Each row has a name. Each piece below is followed by the name of the row it came from, unless a question asks for something else. Each question is about the rows just above it. Places in a row count from 1.

Columns, left to right: A T Y V B
| -39 | -20 |   9 |  50 |   9 | -> k102
| -22 |  15 | -14 | -38 | -38 | -> k164
|   8 |  -7 | -40 |  -4 | -37 | -> k403
|  -2 | -36 | -20 |   4 |  -7 | -> k485
|   2 |  -2 |   0 |  19 | -49 | -> k294
| -22 | -22 | -14 |   1 | -22 | -> k997
| -23 |   7 | -39 |  -2 |   1 | -> k480
|   8 |  -7 | -15 |  34 | -37 | -> k50
|  -1 | -27 | -52 |  -2 | -30 | -> k191
|   9 | -39 | -20 |  50 |  10 | -> k621
Which row holds these entries in another order? |   9 |  50 |   9 | -20 | -39 | => k102
Which row holds these entries in another order? |   9 | -20 |  50 | -39 |   9 | => k102
Put | -22 | -22 | -22 | -14 |   1 | back in order: which row is it? => k997
At which places does k164 hold | -14 |? => 3
Places of | 1 | in row k997: => 4
| -39 | -20 |   9 |  10 |  50 | is which row reordered? => k621

Columns, left to right: Q G K S F E N M U
| -17 |   6 | -21 |  26 |  -5 |  14 |  33 |  31 |  14 | : k363
| -22 |  36 | -23 | -22 | -12 | -33 | -20 |  16 |  -6 | : k961
| -14 |  22 | -15 | -11 |  11 |  20 |  61 |  10 |  19 | : k137
Print row k961. => | -22 |  36 | -23 | -22 | -12 | -33 | -20 |  16 |  -6 |
Print row k363. => | -17 |   6 | -21 |  26 |  -5 |  14 |  33 |  31 |  14 |

Columns, left to right: X H L W Z R P C J D
|  51 |  58 |   9 |  21 |  51 |  51 | -34 |  31 | -31 | -31 | -> k598
|  17 |  58 |   9 |  21 |  -8 |  51 | -34 |  22 |  40 | -10 | -> k703
| -42 | -17 |  44 | -54 |  -6 |  27 |  52 | -42 |  25 | -22 | -> k631
|  46 |  31 | -16 | -49 |  38 | -38 |  11 |  37 | -52 |  10 | -> k794
|  50 | -11 | -10 | -30 |   7 |  45 | -57 |  24 |   7 |  36 | -> k791
|  -3 |  55 | -56 | -48 |  58 | -21 | -43 | -56 | -37 | -56 | -> k781
|  46 |  31 | -16 | -49 |  38 | -53 | -18 |   2 | -13 |  52 | -> k103
|   1 | -45 |  39 |  52 | -17 | -37 | -16 | -39 | -16 |  11 | -> k65
Which column holds this, read top down? | -22 |  10 |  36 | -56 |  52 | => D
At which places does k598 hold | -31 |? => 9 10
Which column holds this, read top down? | -10 | -22 |  10 |  36 | -56 |  52 |  11 | => D
Which column holds this, read top down? | -34 |  52 |  11 | -57 | -43 | -18 | => P
Which column holds this, read top down? | -54 | -49 | => W
Every place of | -56 | in k781: => 3 8 10
Places of | -39 | in row k65: => 8

Columns, left to right: bepun Daf lika kase zal
|  14 |  -6 | -32 | -23 | -23 | : k632
| 18 | 18 | 41 | 18 | 18 | : k760
| -17 |  13 | -17 |  13 |  44 | : k578
|  18 | -41 | -57 | -13 | -43 | : k971
|  -7 |  12 | -58 |  20 | -58 | : k162
| -32 |  20 | -11 |  19 |  -9 | : k241
Places of | -58 | in row k162: => 3 5
Places of | 18 | in row k760: => 1 2 4 5
At which places does k632 hold | -23 |? => 4 5
Places of | 13 | in row k578: => 2 4
Print row k241. => | -32 |  20 | -11 |  19 |  -9 |
Which column holds this, read top down? | -32 |  41 | -17 | -57 | -58 | => lika

Columns, left to right: tibe rog Besi vip Dilur
| -15 | -11 |  -1 | -33 |   7 | = k71
| -53 | -53 | -53 | -13 |  34 | = k940
|  25 | -47 |  25 | -47 |   2 | = k388
|  21 |  24 |   2 | -52 | -33 | = k964
| -11 |  40 |  26 | -11 | -53 | = k326
|  54 | -22 |  32 |  46 | -56 | = k844
|   2 |  31 |  23 |   8 | -32 | = k263
|  43 | -53 | -53 | -13 |  34 | = k359
Print row k388. => |  25 | -47 |  25 | -47 |   2 |
Places of | 25 | in row k388: => 1 3
Every place of | -53 | in k940: => 1 2 3
Which column holds | -13 | -47 | -52 | -11 |  46 | top down? => vip
| -53 | -47 |  24 |  40 | is in which column, read top down? => rog

Columns, left to right: vesa nede gamok Kat guvav Kofuf pap
| -28 | -51 | -38 |  -6 | -51 | -10 | -13 |  k320
| -28 | -51 | -38 |  -6 | -51 | -54 | -35 |  k44
| -35 | -17 | -10 | -33 | -35 | -10 | -20 |  k209
Print row k44. => | -28 | -51 | -38 |  -6 | -51 | -54 | -35 |
| -28 | -35 | is in which column, read top down? => vesa
Print row k209. => | -35 | -17 | -10 | -33 | -35 | -10 | -20 |

Columns, left to right: Kero Bafum Zatu Kolif lak
| 0 | 8 | 9 | 6 | 6 | -> k584
| -15 |  26 |  24 | -10 | -25 | -> k287
|   7 |  -2 | -16 |  11 |   2 | -> k308
| -17 | -17 | -17 | -12 | -18 | -> k978
|  24 | -25 |  26 | -15 | -11 | -> k774
Print row k774. => |  24 | -25 |  26 | -15 | -11 |
Put | -25 | -10 |  24 |  26 | -15 | back in order: which row is it? => k287
| -17 | -25 | is in which column, read top down? => Bafum
At which places does k978 hold | -17 |? => 1 2 3

Columns, left to right: dugug Vide fila Mubiv Badup
|  -3 |  18 |  26 |   8 | -43 | = k766
|  -3 | -43 |  25 |  18 |   8 | = k685
|  28 | -19 |  -9 | -22 | -38 | = k491
|  -3 | -43 |  26 |  18 |   7 | = k541
| -19 | -22 | -38 |  -9 |  27 | = k449
| -38 | -22 |  -9 | -19 |  28 | is which row reordered? => k491
Put |  18 | -43 |  -3 |  26 |   8 | back in order: which row is it? => k766
| -38 |  -9 |  27 | -19 | -22 | is which row reordered? => k449
| -43 |   8 | is in which column, read top down? => Badup
Which row holds these entries in another order? | -43 |  -3 |   8 |  18 |  26 | => k766

Columns, left to right: pafem mazik Gil Leli mem
| -32 | -44 | -34 | -33 | -44 | = k568
| -32 | -33 | -33 | -44 | -44 | = k422
| -33 | -33 | -33 | -44 | -44 | = k789
Every place of | -33 | in k789: => 1 2 3
Print row k789. => | -33 | -33 | -33 | -44 | -44 |
| -44 | -44 | -33 | -33 | -33 | is which row reordered? => k789
Which row holds these entries in another order? | -44 | -32 | -33 | -33 | -44 | => k422

Columns, left to right: fazo poba Begar kudeg mer
|  10 |  28 | -59 |   9 |   8 | -> k633
|   9 |  10 |  28 | -57 |   8 | -> k602
| -58 |   9 |   8 |  10 |  28 | -> k919
|  24 |  40 |  22 | -48 | -15 | -> k175
|  10 | -57 |  28 |   9 |   8 | is which row reordered? => k602
Which column holds this, read top down? |  8 | 28 | => mer
Which column holds | 8 | 8 | top down? => mer
Print row k919. => | -58 |   9 |   8 |  10 |  28 |
Put |  28 | -58 |   9 |  10 |   8 | back in order: which row is it? => k919

Columns, left to right: gide gafub Fas Keruv bar
|   0 |   4 |   4 |  -4 | -10 | = k48
| 17 |  1 | -2 |  1 | 45 | = k338
|  -6 | -13 | -19 |  -6 | -10 | = k879
|   5 | -16 | -21 | -11 |  -7 | = k582
|  9 |  0 | -2 | -2 |  7 | = k93
|  14 |  -7 |  -3 |   0 | -12 | = k281
|   3 |   1 |   5 | -10 |  -7 | = k51
Which column holds | -10 |  45 | -10 | top down? => bar
Print row k582. => |   5 | -16 | -21 | -11 |  -7 |

Columns, left to right: Gular tud Lusam tusi vuta bas
|  -3 | -27 | -21 |   5 |   8 |   4 |  k348
| -47 | -38 |  43 | -21 | -47 |  36 |  k133
|  -3 | -27 | -21 |   5 |  11 |  24 |  k555
|  43 |   6 | -26 |  -4 | -28 |  51 |  k693
Which column holds | 24 | 51 | top down? => bas
Print row k555. => |  -3 | -27 | -21 |   5 |  11 |  24 |

Columns, left to right: bem zag gedo Des ran Zilo rivod kaz
| -39 | -39 |   4 | -22 |   5 |  33 |   0 |  19 | -> k332
| -12 | -37 | -12 |  -1 | -23 | -12 |  -1 | -12 | -> k502
| -19 |   1 | -38 |  17 |  25 |  15 |  -2 |  23 | -> k134
|  -7 |   1 |  10 |  35 | -22 |  -3 |  36 |  16 | -> k456
| -7 | 17 |  7 | -1 | -2 | 12 |  7 |  1 | -> k732
|  20 |  34 |  16 | -25 | -10 |  25 |  20 | -10 | -> k806
| -39 |   5 | -11 |   0 |  33 |  19 | -39 |   5 | -> k142
| -14 |  24 | -30 |  22 |   9 |  -5 |   8 |   4 | -> k291
| -14 |   4 | -30 |   8 |  22 |   8 |  -5 |  24 | -> k708
Which row holds these entries in another order? | -30 |   8 |  22 |   8 |  -5 |  24 | -14 |   4 | => k708
Which row holds these entries in another order? |  19 | -39 |   5 | -39 |   5 | -11 |   0 |  33 | => k142
At which places does k502 hold | -12 |? => 1 3 6 8
Print row k332. => | -39 | -39 |   4 | -22 |   5 |  33 |   0 |  19 |
|  1 | 17 | 34 | is in which column, read top down? => zag

Columns, left to right: fuzut Begiz Pige Femez poger dez lotug vutaz Nuzi beru
| -10 |  -6 |   0 |  30 |   9 |  -7 | -21 |   8 |   5 | -16 |  k486
|  59 | -36 |  -1 |  32 | -26 | -32 | -33 |   8 |   8 |  17 |  k215
|   4 |  -6 |   9 | -10 |  54 |   8 |   8 |  -9 | -33 | -19 |  k580
| -10 |  33 |   0 |  34 |  13 |  -7 | -33 |   8 |   8 | -16 |  k42
| -10 |  -6 |   4 |  54 |   9 | -10 | -33 |   8 |   8 | -19 |  k750
| -10 |  -6 | -17 |  -8 |   9 |  11 | -33 |   8 |   8 |  -4 |  k457
| -10 |  -6 |   6 |  56 |   9 |  -7 | -33 |   8 |   8 | -23 |  k97
| -10 |  -6 |   0 |  17 |   9 |  -7 | -19 |   8 |   8 | -14 |  k998
| -10 |  -6 |   6 |  56 |   9 |  -7 | -33 |   8 |   8 | -24 |  k204
Which row holds these entries in another order? | -19 |   8 |   8 | -33 | -10 |   9 |  54 |   4 |  -6 | -10 | => k750
Which row holds these entries in another order? | -33 | -24 | -10 |  -7 |  -6 |   6 |   8 |   8 |   9 |  56 | => k204

Columns, left to right: babud zak vegap nomu gakib
|  42 |  42 |  13 | -18 |  13 | -> k336
|  49 |  38 | -39 |   7 | -24 | -> k260
|  49 | -19 | -19 |  -5 | -19 | -> k63
Put |  -5 | -19 |  49 | -19 | -19 | back in order: which row is it? => k63
Places of | 13 | in row k336: => 3 5
Places of | -19 | in row k63: => 2 3 5

Columns, left to right: fufe tutek muli gak vebiv
|  37 |  19 | -23 | -16 |   4 | = k107
| -30 | -30 |  41 |  -4 | -30 | = k800
| -40 |  18 |  56 | -23 | -59 | = k973
| -30 |  17 |  18 |  -4 | -49 | = k37
| -30 |  -3 |  -4 |  -4 |  -4 | = k718
|  22 |  12 | -11 |  26 |  24 | = k232
At which places does k800 hold | -30 |? => 1 2 5
Which column holds | -59 | -49 |  -4 | top down? => vebiv
Print row k232. => |  22 |  12 | -11 |  26 |  24 |
Places of | -3 | in row k718: => 2
Which column holds | 41 | 56 | 18 | -4 | top down? => muli
Every place of | -4 | in k718: => 3 4 5

Columns, left to right: Fif teda borik bupu gemuz
| -45 | -18 |  24 |  43 |  21 | = k562
|  24 |  20 |  43 | -18 | -12 | = k120
|  22 | -14 | -19 |  26 |  38 | = k69
| 25 | 38 | 25 | 38 | 25 | = k72
| -45 | -18 | -12 |  43 |  21 | = k76
|  43 | -12 | -19 | -45 |  21 | = k628
| -12 |  24 |  20 |  43 | -18 | is which row reordered? => k120
Every place of | -14 | in k69: => 2
| -18 | -12 |  20 |  24 |  43 | is which row reordered? => k120
| -45 | -18 | -12 |  21 |  43 | is which row reordered? => k76
Every place of | 25 | in k72: => 1 3 5
Which row holds these entries in another order? | 25 | 25 | 25 | 38 | 38 | => k72

Columns, left to right: denuz tid sede vozo kikub Navug boz
| -25 | -29 |   1 |  19 | -22 |  -8 | -23 | -> k210
|  18 |   1 | -30 |  18 | -22 |   1 | -30 | -> k155
| -29 | -21 | -23 | -25 |  -8 |   1 |  19 | -> k354
Print row k210. => | -25 | -29 |   1 |  19 | -22 |  -8 | -23 |
Every place of | -22 | in k155: => 5
Which column holds this, read top down? | -30 | -23 | => sede
| -22 |  -8 | is in which column, read top down? => kikub
| -23 | -30 | is in which column, read top down? => boz
Every place of | 18 | in k155: => 1 4
Which row holds these entries in another order? |  19 | -22 |  -8 | -23 | -25 | -29 |   1 | => k210

Columns, left to right: zigi naba befif limuf
|  42 |   0 |  -2 | -17 | = k990
|  10 | -10 | -12 |  -5 | = k312
| -16 |  -1 |  47 |  -4 | = k298
|  36 |  -2 |   0 | -15 | = k509
|   2 |  -8 | -26 | -19 | = k427
| -11 | -10 | -24 | -21 | = k410
| -13 |   0 |  -9 | -23 | = k862
|  47 |  -4 |  -1 | -15 | = k498
Print row k312. => |  10 | -10 | -12 |  -5 |
| -15 |  -4 |  -1 |  47 | is which row reordered? => k498

Columns, left to right: zeraz neso gokeb fotov vidip gifo mim mur rogug vomo
|  16 |   1 |  25 | -30 | -24 |   1 | -40 | -13 |  42 |   9 |  k3
|  30 |   5 | -24 | -44 |  10 | -14 | -37 | -12 |   1 | -14 |  k317
| -23 | -17 |  28 | -32 |   7 | -12 |  47 |  -1 |  -4 |   4 |  k190
|   8 | -30 | -24 |   1 |  16 |  42 | -40 | -13 |   1 |  25 |  k339
|  28 | -23 | -32 |  47 |  -1 |  -4 | -12 |   7 |   4 | -18 |  k460
Print row k190. => | -23 | -17 |  28 | -32 |   7 | -12 |  47 |  -1 |  -4 |   4 |
Print row k3. => |  16 |   1 |  25 | -30 | -24 |   1 | -40 | -13 |  42 |   9 |
Which row holds these entries in another order? | -32 | -23 | -17 | -12 |  -4 |  -1 |   4 |   7 |  28 |  47 | => k190
Which column holds |   9 | -14 |   4 | top down? => vomo
Which row holds these entries in another order? | -40 | -30 | -24 | -13 |   1 |   1 |   8 |  16 |  25 |  42 | => k339
Print row k339. => |   8 | -30 | -24 |   1 |  16 |  42 | -40 | -13 |   1 |  25 |
|  30 | -23 |   8 |  28 | is in which column, read top down? => zeraz

Columns, left to right: gofe kemom putul Dinit
|  34 | -25 | -16 | -29 | -> k537
| -22 | -20 | -22 | -36 | -> k875
|  34 | -25 | -27 | -45 | -> k612
Which row holds these entries in another order? | -29 | -25 | -16 |  34 | => k537
Which row holds these entries in another order? | -20 | -22 | -36 | -22 | => k875
Places of | -22 | in row k875: => 1 3

